Where the symbols take the objects:
lf ω mm
lf δ sg
lf φ qz
lf θ hd
lf σ hr
nm ω jb
nm δ nt
nm φ hj
nm θ ll
nm σ dh
mr ω hd
mr δ rm
mr φ tz
mr θ fj
mr σ hm
dm ω qd
dm δ qh
dm φ tp
dm θ lf
dm σ fd
dh ω nm
dh δ bz
dh φ nt
dh θ nr
dh σ gq
qg ω jd
qg δ gq
qg φ dh
qg θ hj
qg σ bf
fs ω zm
fs δ lz
fs φ dp
fs θ ch
fs σ sq
gl ω lm
gl δ zt
gl φ br
gl θ jn
gl σ fq
hf ω cd
hf δ mg
hf φ mb
hf θ tc
hf σ zz
pz ω fj
pz δ rh
pz φ ff
pz θ zm
pz σ bg
md ω tq
md δ tg
md φ cq
md θ lm
md σ zg
nf ω sb
nf δ fs
nf φ zm
nf θ pj
nf σ ff
pc ω zg
pc δ lm
pc φ mh
pc θ fq
pc σ ls
jb ω bf
jb δ hj
jb φ cg
jb θ bz
jb σ nm
qn ω pg
qn δ jp
qn φ pf
qn θ gp
qn σ pr
qr ω rl
qr δ pz
qr φ fj
qr θ sb
qr σ tz
fb ω zt
fb δ rt
fb φ jg
fb θ dl
fb σ jn
jh ω mt
jh δ md
jh φ tq
jh θ pc
jh σ tt
zg ω md
zg δ mh
zg φ tg
zg θ gl
zg σ pc
gh ω dz
gh δ gm
gh φ bh
gh θ jp
gh σ pg
nh ω sj
nh δ pg
nh φ gh
nh θ pr
nh σ gb
qp ω rp
qp δ qj
qp φ ph
qp θ jh
qp σ zb
bq ω mg
bq δ fg
bq φ nj
bq θ ht
bq σ tc
mg ω mb
mg δ nj
mg φ qm
mg θ lg
mg σ bq
ls ω pc
ls δ gl
ls φ lm
ls θ cp
ls σ cq
tg ω cq
tg δ cp
tg φ fq
tg θ br
tg σ mh
fj ω lt
fj δ ff
fj φ nf
fj θ nc
fj σ pz
pg ω gh
pg δ pf
pg φ gm
pg θ rj
pg σ qn
dz ω jl
dz δ bh
dz φ pr
dz θ pf
dz σ gh
lg ω fg
lg δ cz
lg φ hs
lg θ gf
lg σ ht
bh ω pr
bh δ gp
bh φ rj
bh θ bs
bh σ gm
hr ω lf
hr δ fc
hr φ sg
hr θ mr
hr σ qt
fg ω nj
fg δ hs
fg φ hc
fg θ zf
fg σ lg
lj ω rt
lj δ dt
lj φ fd
lj θ tp
lj σ dl
cm ω tm
cm δ cn
cm φ th
cm θ jd
cm σ jz
hc ω sd
hc δ nz
hc φ gf
hc θ rp
hc σ hs
cz ω hs
cz δ rp
cz φ sc
cz θ zb
cz σ zf
zs ω zb
zs δ jh
zs φ mt
zs θ rc
zs σ jt
cn ω th
cn δ jb
cn φ bf
cn θ dh
cn σ pq
zl ω zz
zl δ tc
zl φ bq
zl θ qm
zl σ fz
fc ω sg
fc δ qr
fc φ rl
fc θ rm
fc σ hd
rh ω ff
rh δ pj
rh φ sq
rh θ dp
rh σ nc
sd ω ht
sd δ gf
sd φ zf
sd θ sc
sd σ hc
mh ω tg
mh δ hq
mh φ cp
mh θ zt
mh σ lm
fz ω zl
fz δ zr
fz φ tc
fz θ nj
fz σ mb
rl ω hm
rl δ fj
rl φ lt
rl θ bg
rl σ qr
hj ω cg
hj δ nb
hj φ nr
hj θ qf
hj σ nt
sb ω bg
sb δ zm
sb φ nc
sb θ sq
sb σ nf
tj ω lz
tj δ gd
tj φ jz
tj θ th
tj σ ch
dl ω lj
dl δ bb
dl φ dt
dl θ qh
dl σ qd
cg ω gq
cg δ nr
cg φ ll
cg θ rg
cg σ hj
rt ω jg
rt δ fd
rt φ dm
rt θ bb
rt σ lj
jl ω gb
jl δ pr
jl φ qn
jl θ gm
jl σ dz
cd ω bs
cd δ mb
cd φ fz
cd θ bq
cd σ hf
qt ω hr
qt δ hd
qt φ fc
qt θ hm
qt σ pb
jt ω zs
jt δ tt
jt φ jh
jt θ lb
jt σ ph
tp ω bb
tp δ qt
tp φ hr
tp θ qz
tp σ qh
bs ω zd
bs δ fz
bs φ zl
bs θ mg
bs σ cd
ch ω tj
ch δ gr
ch φ gd
ch θ cn
ch σ tm
rg ω nb
rg δ jl
rg φ gb
rg θ gh
rg σ qf
dp ω dr
dp δ cm
dp φ tm
dp θ gd
dp σ lz
fq ω gl
fq δ fb
fq φ zt
fq θ ms
fq σ cp
bz ω nt
bz δ qf
bz φ rg
bz θ nh
bz σ ll
pb ω qt
pb δ mr
pb φ hd
pb θ rl
pb σ qz
hd ω fc
hd δ tz
hd φ qr
hd θ lt
hd σ mr
nz ω gf
nz δ zs
nz φ zb
nz θ ph
nz σ sc
nb ω nr
nb δ gb
nb φ nh
nb θ dz
nb σ rg
tz ω qr
tz δ bg
tz φ pz
tz θ nf
tz σ rm
ff ω nf
ff δ sq
ff φ fs
ff θ dr
ff σ rh
tq ω lb
tq δ cq
tq φ ls
tq θ mh
tq σ md
dr ω pj
dr δ tm
dr φ ch
dr θ jz
dr σ dp
rc ω tt
rc δ pc
rc φ zg
rc θ cq
rc σ lb
gm ω bh
gm δ zd
gm φ gp
gm θ cd
gm σ pf
zt ω br
zt δ jg
zt φ mz
zt θ lj
zt σ fb
ll ω bz
ll δ sj
ll φ qf
ll θ gb
ll σ nr
sq ω fs
sq δ tj
sq φ lz
sq θ tm
sq σ pj
cp ω fq
cp δ jn
cp φ fb
cp θ mz
cp σ hq
hm ω mr
hm δ lt
hm φ rm
hm θ pz
hm σ rl
lz ω dp
lz δ jz
lz φ cm
lz θ gr
lz σ tj
qz ω pb
qz δ hm
qz φ mr
qz θ qr
qz σ sg
rp ω sc
rp δ ph
rp φ jt
rp θ mt
rp σ qp
cq ω ls
cq δ fq
cq φ gl
cq θ hq
cq σ tg
mm ω qh
mm δ qz
mm φ pb
mm θ fc
mm σ lf
sc ω nz
sc δ jt
sc φ zs
sc θ qj
sc σ rp
th ω gr
th δ bf
th φ qg
th θ nm
th σ cn
mt ω qj
mt δ tq
mt φ lb
mt θ zg
mt σ jh
zr ω tc
zr δ ht
zr φ lg
zr θ hc
zr σ qm
dt ω fd
dt δ lf
dt φ mm
dt θ qt
dt σ bb
pj ω sq
pj δ ch
pj φ tj
pj θ cm
pj σ dr
zm ω nc
zm δ dp
zm φ dr
zm θ tj
zm σ fs
tm ω ch
tm δ th
tm φ gr
tm θ pq
tm σ cm
rj ω jp
rj δ hf
rj φ cd
rj θ zl
rj σ gp
ms ω jn
ms δ dl
ms φ lj
ms θ dm
ms σ mz
mz ω ms
mz δ qd
mz φ dl
mz θ fd
mz σ jg
br ω hq
br δ mz
br φ ms
br θ rt
br σ zt
qj ω ph
qj δ lb
qj φ rc
qj θ md
qj σ mt
gp ω rj
gp δ zz
gp φ hf
gp θ fz
gp σ zd
bf ω qg
bf δ cg
bf φ gq
bf θ nt
bf σ jb
gb ω nh
gb δ qn
gb φ pg
gb θ bh
gb σ jl
zb ω qp
zb δ mt
zb φ qj
zb θ tt
zb σ zs
fd ω dm
fd δ mm
fd φ qh
fd θ hr
fd σ dt
nt ω hj
nt δ rg
nt φ nb
nt θ sj
nt σ bz
jd ω pq
jd δ dh
jd φ nm
jd θ cg
jd σ qg
qh ω tp
qh δ pb
qh φ qt
qh θ sg
qh σ mm
qf ω rg
qf δ dz
qf φ jl
qf θ pg
qf σ sj
bb ω dt
bb δ hr
bb φ lf
bb θ pb
bb σ tp
zf ω cz
zf δ qp
zf φ rp
zf θ zs
zf σ gf
gq ω dh
gq δ ll
gq φ bz
gq θ nb
gq σ cg
gf ω zf
gf δ zb
gf φ qp
gf θ jt
gf σ nz
tc ω bq
tc δ lg
tc φ fg
tc θ sd
tc σ zr
pf ω gm
pf δ bs
pf φ zd
pf θ hf
pf σ jp
rm ω tz
rm δ sb
rm φ bg
rm θ ff
rm σ lt
pr ω qn
pr δ rj
pr φ jp
pr θ zd
pr σ bh
jn ω fb
jn δ lj
jn φ rt
jn θ qd
jn σ ms
lt ω rm
lt δ nf
lt φ sb
lt θ rh
lt σ fj
gd ω jz
gd δ jd
gd φ pq
gd θ bf
gd σ gr
tt ω jh
tt δ zg
tt φ md
tt θ ls
tt σ rc
ph ω jt
ph δ rc
ph φ tt
ph θ tq
ph σ qj
nc ω rh
nc δ dr
nc φ pj
nc θ lz
nc σ zm
nr ω ll
nr δ nh
nr φ sj
nr θ jl
nr σ nb
zz ω hf
zz δ bq
zz φ mg
zz θ zr
zz σ zl
lm ω mh
lm δ br
lm φ hq
lm θ fb
lm σ gl
pq ω cn
pq δ nm
pq φ jb
pq θ gq
pq σ jd
lb ω rc
lb δ ls
lb φ pc
lb θ tg
lb σ tq
jp ω pf
jp δ cd
jp φ bs
jp θ zz
jp σ rj
zd ω gp
zd δ zl
zd φ zz
zd θ mb
zd σ bs
nj ω qm
nj δ hc
nj φ sd
nj θ cz
nj σ fg
mb ω fz
mb δ qm
mb φ zr
mb θ fg
mb σ mg
jz ω cm
jz δ pq
jz φ cn
jz θ qg
jz σ gd
bg ω pz
bg δ nc
bg φ rh
bg θ fs
bg σ sb
sj ω qf
sj δ gh
sj φ dz
sj θ qn
sj σ nh
ht ω lg
ht δ zf
ht φ cz
ht θ nz
ht σ sd
gr ω gd
gr δ qg
gr φ jd
gr θ jb
gr σ th
hs ω hc
hs δ sc
hs φ nz
hs θ qp
hs σ cz
sg ω qz
sg δ rl
sg φ hm
sg θ tz
sg σ fc
qd ω dl
qd δ tp
qd φ bb
qd θ mm
qd σ dm
hq ω cp
hq δ ms
hq φ jn
hq θ jg
hq σ br
jg ω mz
jg δ dm
jg φ qd
jg θ dt
jg σ rt
qm ω zr
qm δ sd
qm φ ht
qm θ hs
qm σ nj

The rows follow the links: the fewer symbols apart two objects are, the more alike their rows tend to be.

Each row is also shifted at random along 5 hidden directions that mean nothing.

Row, then object:
-327   -11    13   -22   -66     8    29    58     4   -32   -24   -94    22   -78   -59   -37    63    -9    73    38    53   -89    28     5    29    26   -78    -9   -30   -39    22     4   -81  -108    -1    28     2    10   115   -13   -22   -62   -13   -33   -35   -31    20   -34    43    31     1    30    90    -4: jz
-206     6    89    12   -21   -85   108    13     7    40    97     2  -187    41   -55  -102    37    -4    18   -22    -1    10   -37   -61    35     7    11   -70   -17    82   147   -29   205   -34    16  -111    21   129    89  -153   176    19    58    21    95    21  -106   128     7    11    21   118    46  -116: gd
-155    48    98    27   -53    10     9   -33    10     0    22   -66  -137   -41   -83   -35   -12    43   -46    56     4   124    10   -86   -15    71     1    48   -43    -4    91    48    64  -103     3    -8   -63   117   -17   -91   154   -63    40   -27    29   -59    36    -6    27    32    17   -54     3   -50: nc
  55    -5    25    23    47    29   -23   -25    33   -79     2   -44     9    21   -30     0   -34    31    27    55   -20    18    -7    42    36   -68    18    85   -22   -16   -17    33   -35    57    28    28     3     0    47    37   -45   -19   -36    54   -15    -3     7    64    28     1    38   -53    23     9: zt
-278    17    12   -27   -95   -33    11    -6   -45    43    43   -37   -94   -44   -38   -24     9    40   -23   -13    66    15    17   -37    76    34   -62   -43   -92     9    92   -22     7  -131    14   -26    31   102    82   -70   132   -48     6   -26    50   -81   -69    28    61    49   -36    53    44   -68: rg
-179    31     5    81    -3    56   -35   -61    62   -39    61  -115   -26   -34   -35    34   -86    55   -27    53   -25   100    -7    27   -24    15    11   131   -82   -18    24    81   -15   -38    80    39   -20    14    17     1    67    -2   -79    29    35   -84    15     6    65     3   -20   -67    12    32: cq
 -43   -15    41    40   -39    27    -2    -5    61  -101   -12  -150    11   -51   -34    -6    14    95    74    46   -38    28    27   -13    35   -12    37   195    15   -63   -10   108   -56    32    -1    51    10   -64    -3    31   -66   -60     5    23   -16   -61    73    73    55   -49    29  -111    58    10: qz
  -4     3    45    56    86   -13   -27   -82    53   -86    50   -71   -47    62   -35   -24   -89    51    19    42   -47    74   -27    19    70  -108    91   158   -31    -9   -10    44    52   125    41   -15    22     6    37    -4     4    -3   -24    71    26    -2   -31   199    39   -31    60   -38    54    12: hq
 -57   -25   -28   -57    17   -61    -5     3    -6    32   -17    27   -28    30    17   -61    31   -10    58   -72     1   -82     6   -43   137   -92    18   -41    17   -16   -29   -59    49    50   -24   -60    89     7    66   -26   -14    -9    53    14    20    42   -88   150    17   -20    20    73    65   -18: nt
  83    14    45    52   -51    -7   -20  -100   -31    40   114    -6  -112    37   -14    15   -98   115   -66   -43     2   157   -30     4     2    27    87    93   -44    37    51    19   127    33    -5   -45   -24    44   -51   -61   138    19   -44   -29   114  -115   -44    85    -8    16     9   -62    -4   -29: sd
   5   -20   -29   -22  -135    43   -12    29    -7   -21   -17  -116    79  -119   -29    63   -23    63    78   -24    33   -65     5    77    56    39   -40    56   -68   -85   -16     5   -82   -88   -36    34    10   -51    98    -4   -45   -22   -69   -83    10  -137    16   -12    25     5   -52   -54    88    35: hf
 -79     2    -3   -44   -82   -11   -20     2   -67    19   -12   -23    26   -61   -18    19    -2    47    -6   -17    59     9    29   -24    33    35   -29    18   -38   -24    15    -8   -55   -67   -37    10    13     6    18   -14    27   -48    18   -73     0   -83     7     4    19    19   -21     8    46     6: nh
 197   -20   -28    21    38    23   -47    -1    39   -64  -104   -35   144   -29    51     3    32   -33     1    22   -36   -14    66    -9   -49   -10    18    91    98   -55   -97    75  -107    75   -60    75   -33  -141  -147   107  -152   -26    55    19  -100    61   126   -87   -11   -58    41   -86   -23    55: hd
 131   -19     8   -25   -55    -7    30    44     0    72   -22    51   -29   -19    18   -47    67   -18    19   -71   -15   -46    17   -42    -8    33    -2   -94    64    12    23   -23    97   -24   -74   -40   -14     4   -31   -51    34    15    69   -38    30    24    -9   -53   -43     0    16    19   -13   -35: qg
 157   -32    76     1   -41     0    32    18    47   -66     5   -84   -59   -41   -43   -38    30   125    94    10   -68    42    18   -53    69   -45    48   146    22    -3    76    90    78    51   -26   -13    46    13    50   -47    24   -36    92    39    48   -44    -3   167    45   -48    55   -56    71   -33: rl
 -36    11    30    48     8    12    29     8    49   -25     4   -17   -43    20     2    -6    34    -6   -15    41   -31    33     0   -18   -58    43     1    18    38    15     9    40    -4   -11    33    18   -35    -4   -69    20    -7    -8    -1    43   -22    34    52   -67     0   -12     3   -55   -58   -28: lf
 -78    24    24     5    58   -38   -29   -32    -9   -32   -61   -20    57    11    -7   -38     1   -83   -36    33    25     4    22   -34   -32     6    18    26    47   -47   -77    -2   -46    21   -52    19   -61   -49   -99    21   -63   -35    42   -35   -95    66    91   -41   -35   -17    44   -10     4    31: dp
   6    35   -49    62   146    -8   -28   -50    52    25    17    69     0    88    54     3   -56  -120   -96    13   -47    33   -24    14   -69   -37    13   -62     7    46   -33    -9    39    58    70   -10   -19     1   -81    36    12    80   -27    83   -14   117   -25   -48   -15   -15    -4    50   -99    21: tg
-135    12    -8    27    87   -74     7   -32    -9    55     5    59     6    66    44   -86    14  -141   -72   -31    15   -13    10   -47   -64    -2    23   -90    72    39   -24   -34    76    39   -35   -45   -42   -28  -114   -18    22    41    58    -3   -26   126    -2   -52   -53   -10    41   101   -27    -6: th
-132    20   -24    12   -80    24    12    30    -1   106   -14    40   -25   -57    21   -37    71   -76   -71   -33    40   -33    43   -34   -75   111   -90  -172    14    18    46   -14    14  -174   -23     1   -64    40   -71   -35    90    -5    11   -43     0     5    14  -241   -10    66   -30    26   -74   -48: bf
 146   -10   -49     2   -58    75   -12    48   -10   -33   -32   -27   130   -79    32   113    -2    31     0    28     1    -9    12    70   -86    73   -46    39   -15   -23   -24    44  -146   -44     8    90   -21   -83   -26    89   -86     8   -59   -25   -35   -66    77  -150    -2    -6   -59   -71   -36    56: tt
-104    17    16   -19  -115    19    -9    -7   -41    22    16   -75     4   -89   -42    59   -43    80     7   -12    33    45    -5    -8    -4    87    -5    71   -60   -56    16    10   -28   -96   -27    13   -18     1    20   -46    49   -30   -31  -109    32  -141    33    -1     3     7   -50   -39    55    35: bh
  91     5   -72    -6   -18    37   -32    14   -39   -18   -46    19   137   -14    52   103   -13   -15   -35    15    42   -25     4    78   -61    53   -45    -8     0   -34   -80    -9  -185   -18    12    76   -22   -89   -73   116  -127     0   -78   -18   -76   -16    76  -152   -17     6   -60   -53   -62    45: zb
 -83    31   -32    63    53   -30   -15   -66   -18   -18    50    -9    47    46    40    53   -78   -23   -99    20    19    81   -19    35   -80    28    20    60   -25    27   -24    24   -55    37    51    17   -21   -56  -104    58    -1    41   -56    19   -18     5    21   -34    -1   -20   -35     3   -51    28: qj
  89     2    13   -41  -113   -25    39    29   -28    84     8    48  -109   -32    -5   -30    48    26   -16   -68    21    -6     9   -54    54    52   -43  -121   -20    29    96   -41    98  -105   -43   -60    16    93    14   -93   124   -13    64   -25    65   -40   -65   -22     5    32   -29    24   -21  -101: bz
 100     4    19   -50    55  -104    37   -11   -65    71    49   113   -75    92    16   -20   -28   -15    -9   -75   -19    26   -57   -65    33   -44    81   -51    24    59    22   -81   170   101   -26  -115    58    48    -1   -91    78    66    77   -23    69    54  -100   185   -61   -43     4   123    17   -12: pg
 101    -6    19   -10    29    32    35    45     7   -36    -2    52   -21    26   -15    -3    41   -13    14    55     0   -28    -8    47   -14   -24   -47   -80    -9    48    48   -15   -13   -13    46    13     0    67    76    17    -7     5   -24    63   -12    39   -18   -41     5    45    14    10   -43   -48: ms
 117    11    89    23   -61   -24    15   -28   -21   -28   -17   -62   -14   -40   -38   -28    -3    31   -10     8     7    68     6   -40   -40    69    47    93    39   -30    20    40    56    -4   -99   -11   -73   -22  -104   -58    29   -37    72   -78    -6   -40    90    -9   -44   -23    45   -72    26   -21: ch
 -37   -14    19    30    87   -32    10   -19    64   -72    -6   -41    -3    59     9   -35    10    -1    50    20   -57    -1    -5   -23    30   -74    67   110    64   -14   -55    40     6   128    18    -2    34   -60   -31    38   -90    -1    21    74   -28    75    21   119    11   -69    45   -19    23    14: qt
  61   -18    49   -11  -138     3   -69   -70   -39   -49   -17  -159    33  -102   -43    10   -50   176    49   -34    19    84    51   -37   102     8    77   258   -21  -108   -30    78   -30    20  -115    26     7   -72   -30   -21   -11   -99    32  -107    26  -186    66   138    38   -32    34  -143   130    31: nr
 -24     6    28    56     2    80   -62   -41     6   -83   -26   -78    97   -33   -18    37   -21    41   -36    92    18    79    42    30  -113    51    19   150    30   -40   -72    97  -147    12   -13   110   -98   -88  -111   102   -98   -62   -56   -29   -79   -49   162  -135    -5    15    39  -147   -20    72: qd
 -87   -32   -56   -39   -22    68    49   116    34   -18     6    -7    32   -49   -10    66    45    22   100    32   -20  -110   -17    75    27   -17   -95   -71   -65    15    44    -9   -83   -71   105    32    81    35   208    34   -42    27   -74    54    12   -19   -62   -15    57    16   -74    53    16    15: tq
 -19    42    22    33   -39   -38   -74  -117   -83    31    11   -37    36   -24    10    16   -93    26  -138   -22    52   162    33   -58   -67    80    61   125    -8   -26   -24    44    -5    -5   -80    15   -80   -53  -201    -9    74   -30    35  -106    -7   -85    82   -38   -26   -11    10   -52    -2    36: gb
  94    19    -7    43   -59    28    27     3   -16    11    48    -3     4   -31    16    85   -34    32   -72    19     5    83   -14    35  -110   107   -24    10   -38    41    68    41   -18   -65    36    25   -43     3   -71    11    60    34   -40    -7    26   -68    30  -119    -5     1   -63   -38   -73   -17: jh
 176    13     3   -17   -24   -64   -17   -45   -61    69   -15    70   -24    25    40   -24   -10   -22   -79   -70    21    49    16   -63     6    24    28   -48    34    21    10   -30    76    12   -79   -51   -13     8  -129   -40    66     6    86   -42    20    14   -14    -4   -41    -5    10    21   -39   -40: nb
-195    45     6    74    65   -84    19   -97   -20    15   120    14   -89   108    20    17   -99   -11  -117    10    17   126   -58     8   -32    15    45    35   -56    76    38   -11    58    44    92   -50    -1    34   -68   -14   104    50   -55    57    41     9   -58    77     9   -13   -38    49   -47   -44: zs
 246   -18   -52   -26  -101    37    12    52   -33    56   -15    47    60   -62    28    43    20    -9    -5   -56    32   -78     9    78   -22    57   -69  -130   -22     7    32   -45    -8   -93   -46     4   -18    -6    23    -5    14    38   -32   -53    23   -47   -19  -151   -31    40   -52     7   -34   -22: mg
-160     4    50   -18    30   -13   -33   -23    14   -74   -52   -93    15   -17   -60   -33    -7    16    62    51     3     4    16   -39    62   -48    36   129     8   -81   -64    22   -52    41   -31    21     1   -20    31    -2   -68   -79    30   -22   -59    -4    60   116    17   -22    57   -39    91    46: sq
  41   -29    53   -21    86   -16    64    37    16   -46    41    59   -80    89   -28   -38    36    20    72    36   -35   -27   -46    16    44   -95    30   -19    19    70    41   -23    71   107    54   -37    55    68   125    -8   -17    20     2    89    23    69   -68   150     0     3    54    48    16   -41: lj

Where do the symbols, taken in turn from left to right, take each start?
Answers are names.
-179   -20    38   -22    40   -86    85    35     7    28    46    33  -103    63   -21  -101    61   -49    55   -37   -12   -71   -27   -45    56   -57    13   -95    25    60    66   -56   150    27     5  -101    55    67   101   -96    70    31    65    32    47    80  -106   136    -7    -7    34   146    55   -63
θ σ ω θ φ: rg
 -73    -7    -7   -10   -35    -6    29    40     0    64   -17    39   -12   -22    12   -56    74   -64    -5   -32    15   -65    25   -31   -36    44   -47  -122    41    22    25   -29    43   -74   -36   -21   -26    14   -15   -34    39     9    35   -26     4    38    -4  -112   -26    26     0    54   -18   -29
σ ω φ φ θ δ: jl
 171     6    24    33   126   -13    -5   -31    -7   -28     1    91    14   103    27   -21    -9   -60   -63    34   -19    45   -14     9   -86   -38    48   -21    68    63   -26     2    29   118     3     0   -44    -7  -100    47   -37    35    14    55   -38   112    31   -34   -53    -3    60     2   -78    -3
φ δ σ θ θ σ θ θ: dp
  54    20     5    37   -18    21    65    26    32    43    76    38   -93     5     0    40   -16    14   -41     6   -38    54   -42    17   -65    55   -24   -68   -47    82   123    10    91   -55    82   -28    -2    87    34   -52   133    69   -25    49    81   -13   -63   -38    10    13   -59    31   -72   -50
σ σ φ σ ω ω: tg
  40    -6   -33     0    34     3    38    63    49    -1   -56    47    20     3    40   -23    92   -89    -3    18   -23   -71    26   -15   -35     6   -68  -114    50    27    15     5   -34   -24    27    14     7    -4   -31    42   -45    10    44    76   -57   115    13  -114     5    -4    -8    33   -76   -38
δ ω ω θ δ δ ω: sq
 133    -4    43   -54   -23     5    15    56    -8   -22   -84     6    12   -36   -31   -15    57    -9    53    17    -5   -47    10   -34    13    12   -16   -21    40   -44   -14   -17   -21   -19   -58     9   -21     8     9   -16   -57   -44    67   -40   -53    25    60   -18   -34    -2    26   -32    13    -4
θ σ ω φ φ θ φ σ: nb
  15   -50    26   -40    50   -32    80    79    77   -63    -3    -6   -67    53   -14   -48    83    36   165     3   -74  -103   -29   -12   127  -123    23    18    47    13    15    -7    55   103    49   -48   121    11   154   -16   -82     7    47   113    22    85   -79   222    38   -62    27    45    64   -40
ω ω φ δ σ ω σ: qr
 -91    -7    49    -4    17    11    97    73    41    -5    48    48  -136    52   -35   -26    78    16    51    39   -33   -28   -40   -10    -2    -1   -29   -85     8    72    90   -18    63   -20    87   -30    31   107   110   -37    42    14   -11    83    34    50   -56    31    12    22    -7    37   -32   -79
θ ω ω σ: qt
-156    17    14    36    52    12    15   -12    43   -34    45   -15   -77    40   -38   -19   -19   -19   -14    66     0     8   -23    40    30   -43   -40   -39   -74    38    63    -1     2   -32   100    -1     9    94   107   -10    59     2   -55    92     9    24   -57    24    56    46     3    28   -10   -45
φ θ φ φ θ φ: tz
 214   -10   -16    -6    18    27    52    58    35    24    33    72   -35    17    23    39     7     6    25   -12   -69   -12   -38    25   -29    -5   -11   -73    -5    62    59   -10    76    11    59   -27    36    43    57   -18    32    79     1    54    58    30   -64     6    -9   -18   -41    34   -54   -16
σ φ ω δ σ: hq
  36   -55    64   -57   -50    66    86   126    31   -70     8   -21   -69   -20   -71     5    97   126   180    49   -35   -81   -28    30    66   -36   -25    15     4    12    63     9   -12     3    51     7    74    64   226   -11   -60   -32   -19    47    33   -40   -29   109    30    14    10   -29    61   -35
σ σ δ ω ω θ φ σ: qr
-113     9    45    13  -106   -26    13   -34     3    63    51   -44  -145   -31   -32   -55     4    64   -16   -51    12    53    14   -69    59    40     6     3   -35     8    84    10   120   -84   -26   -57     0    81     1  -106   156   -29    34   -32    83   -84   -53    48    34    23    -6   -13    27   -84
σ δ δ φ φ: gm
-213    23   -35    -6    66   -60   -33   -57   -31    31    14     3    40    33    15    10   -73   -57   -32   -31    19    13   -26   -17     4   -19    46    27   -11   -27   -79   -44    -4    48     0   -26     9   -44   -30     0   -11    28   -16   -47   -11    21    -9    74   -25   -33   -21    67    35    74
σ σ θ φ θ ω ω: nj
 111     9     6    30   -84    49   -46   -58   -37    14    33   -25     1   -22     0    69   -67   104   -48   -13    25    98    -1    33   -26    68    30    92   -32   -20   -18    26   -41   -20   -20    36   -45   -26   -78    19    18   -21   -76   -59    30  -136    45   -55   -11    24   -23  -125   -23    16
σ θ φ θ δ δ σ: br
 291   -40    80   -52  -136   102   105   147    -1   -33     1    29   -81   -64   -68    39   114   137   116    44   -18   -41   -17    35   -12    61   -68   -62    -5    45   133    17    10   -88    12    21     4   106   158   -36    14   -27    -2     7    45   -82     3   -57     0    52    -9   -72   -17   -87
φ θ φ θ φ φ δ: pj
